Below are the code and all the weights of a small trained network. Each question names an input and a class and asks about switching units off, where a switched-off unit gives its printed mean instead of its output.

import numpy as np


def w(rows, s, z=0):
    codes = np.array(rows[::2]) - 128.0
    scale = np.full(codes.shape[1], s)
    scale[-1] = z or s
    return codes * scale


def norm(h):
    return h / np.sqrt((h * h).mean(-1, keepdims=True) + 1e-5)


def f(y):
    return np.maximum(y, 0)


def log_softmax(a):
    a = a - a.max(-1, keepdims=True)
    return a - np.log(np.exp(a).sum(-1, keepdims=True))


def net(x, mask):
    res = np.array(x, float).reshape(1, 2) / 4 @ E
    u = 0
    for l in range(2):
        y = f(norm(res) @ A[l][:, :-1].T + A[l][:, -1])
        res = res + np.where(mask[u : u + 13], y, B[l][:, -1]) @ B[l][:, :-1]
        u += 13
    return log_softmax(norm(res)[-1] @ U[:, :-1].T + U[:, -1])


A, B = {}, {}
E = w([
[125,138,152,9,155,124,171,144,226,138],'x0',
[162,143,203,173,142,60,205,254,138,155],'x1',
],0.0037)
A[0] = w([
[157,99,163,55,154,85,169,172,216,178,36],'0.n0',
[57,148,124,68,184,151,107,33,152,114,61],'0.n1',
[161,216,135,200,69,110,197,188,57,149,93],'0.n2',
[116,116,126,107,150,70,72,137,122,122,79],'0.n3',
[32,115,74,58,123,193,51,1,155,78,30],'0.n4',
[128,116,69,217,93,182,28,58,53,129,91],'0.n5',
[107,140,108,65,157,170,130,58,133,122,44],'0.n6',
[98,112,147,42,144,127,170,140,207,143,12],'0.n7',
[105,101,118,49,169,132,196,148,222,144,2],'0.n8',
[91,187,134,133,104,139,126,139,149,143,135],'0.n9',
[86,103,108,187,123,73,102,194,80,184,34],'0.n10',
[166,132,163,116,136,91,211,150,149,104,41],'0.n11',
[101,109,141,166,124,98,138,161,78,124,35],'0.n12',
],0.0036,0.0023)
B[0] = w([
[61,154,130,136,86,201,52,97,79,75,194],'0.n0',
[174,81,149,161,101,91,138,121,103,113,193],'0.n1',
[202,74,137,134,135,138,159,102,141,97,198],'0.n2',
[130,126,128,143,130,127,124,88,137,70,128],'0.n3',
[130,113,26,143,98,123,165,96,100,253,255],'0.n4',
[63,153,146,143,97,114,73,97,118,57,252],'0.n5',
[168,71,152,182,100,72,132,122,126,120,176],'0.n6',
[109,165,113,82,215,130,200,117,201,95,179],'0.n7',
[117,123,112,77,187,136,158,118,181,79,183],'0.n8',
[136,128,120,108,103,148,142,127,128,121,136],'0.n9',
[176,82,151,109,149,134,136,119,122,104,164],'0.n10',
[138,124,178,98,135,189,137,182,150,190,167],'0.n11',
[153,87,171,110,145,129,145,99,128,119,151],'0.n12',
],0.0049,0.0057)
A[1] = w([
[156,101,69,105,159,117,161,106,147,151,17],'1.n0',
[65,179,99,120,148,189,124,111,133,133,120],'1.n1',
[182,59,161,140,125,129,146,145,114,127,10],'1.n2',
[75,133,72,130,84,107,97,128,101,191,9],'1.n3',
[151,77,131,139,100,83,126,127,75,187,89],'1.n4',
[33,170,46,89,119,155,114,80,139,141,141],'1.n5',
[177,109,128,110,161,122,221,172,172,206,150],'1.n6',
[151,137,101,63,150,120,189,119,173,196,113],'1.n7',
[71,131,70,125,131,119,105,118,138,139,89],'1.n8',
[149,157,93,102,157,101,144,162,174,194,49],'1.n9',
[110,145,132,48,122,121,157,141,194,190,116],'1.n10',
[83,253,167,91,187,123,106,193,172,140,46],'1.n11',
[27,147,97,147,41,107,61,105,92,150,69],'1.n12',
],0.0069,0.0011)
B[1] = w([
[163,65,202,165,151,101,29,159,102,98,176],'1.n0',
[126,91,128,124,146,105,147,169,197,207,179],'1.n1',
[131,250,124,109,102,115,163,130,139,175,187],'1.n2',
[93,236,135,132,128,178,227,188,77,111,207],'1.n3',
[70,159,127,53,101,182,163,111,135,97,192],'1.n4',
[201,193,81,193,108,60,138,164,108,224,254],'1.n5',
[109,55,69,87,207,120,16,164,214,217,218],'1.n6',
[136,94,149,176,138,77,93,84,172,2,203],'1.n7',
[163,172,95,185,125,104,155,111,96,187,189],'1.n8',
[105,112,129,159,150,93,185,83,153,66,157],'1.n9',
[109,95,90,143,168,110,182,100,128,13,201],'1.n10',
[39,207,128,64,73,224,197,164,25,88,195],'1.n11',
[63,97,121,49,121,195,94,161,157,175,253],'1.n12',
],0.0052,0.0066)
U = w([
[159,59,73,157,166,36,115,87,174,114,153],'0',
[125,108,142,105,131,112,102,125,118,135,40],'1',
[78,158,66,138,75,155,113,122,77,222,171],'2',
[113,99,172,103,129,98,102,119,121,148,2],'3',
[180,166,180,171,91,115,181,112,83,75,138],'4',
[181,135,163,111,170,118,125,200,178,253,132],'5',
[44,135,125,70,168,163,169,171,159,61,171],'6',
[70,50,162,141,100,165,38,98,100,71,117],'7',
],0.014,0.0061)

Each question gives the input, the list of numbers given to net, and the class t.
The units are the neurons (one row each of A and B). Each row of codes is followed by its name. A weight is (code - 128) times the scale printed after its matrix; where a second scale follows, it is the last column's (A, B and U).
mask holds one flag per neuron, layer by layer. A switched-off neuron (its flag False) gives its mean, the last column of its row in B, instead of its output. The means were averaged over made-up inputs and are rounded, as every weight is.
A unit's drop is (log p(t) with every unit on - log p(t) with that unit switched off) / (log p(t) with every unit on - log p(t) with every unit switched off).
most important unit: the unit with the biggest drop
top k neurons: the k neurons with the biggest drops, biggest first
top k neurons in layer l: the k neurons of layer l with the biggest drops, biggest first
drop when u is switched off: that unit's drop, to one decimal
input [-1,2], class 5: top neuron in layer 1 => [1.n2]
input [-3,2], class 4: top 2 neurons => [0.n4; 1.n6]
input [2,-3], class 0: top 2 neurons => [0.n0; 0.n5]
input [-5,-1], class 7: top 2 neurons => [0.n4; 1.n5]
input [-4,1], class 4: top 4 neurons => [0.n2; 1.n6; 1.n12; 0.n0]
input [-2,2], class 5: top 3 neurons => [0.n5; 0.n0; 1.n2]
input [-1,1], class 5: top 2 neurons => [0.n5; 0.n0]
input [2,8], class 6: top 2 neurons in layer 1 => [1.n5; 1.n11]
input [-8,7], class 4: top 3 neurons in layer 0 => [0.n4; 0.n7; 0.n11]
input [-6,6], class 5: top 3 neurons => [0.n5; 0.n0; 1.n6]
input [0,1], class 5: top 2 neurons => [0.n5; 0.n11]
input [-4,-1], class 7: top 4 neurons in layer 1 => [1.n2; 1.n5; 1.n3; 1.n11]
input [4,8], class 6: drop when 1.n2 is switched off => 0.0
input [-8,3], class 4: most important unit => 0.n2
input [-4,6], class 5: drop when 0.n5 is switched off => 0.1
input [-6,-1], class 7: drop when 0.n4 is switched off => 0.8
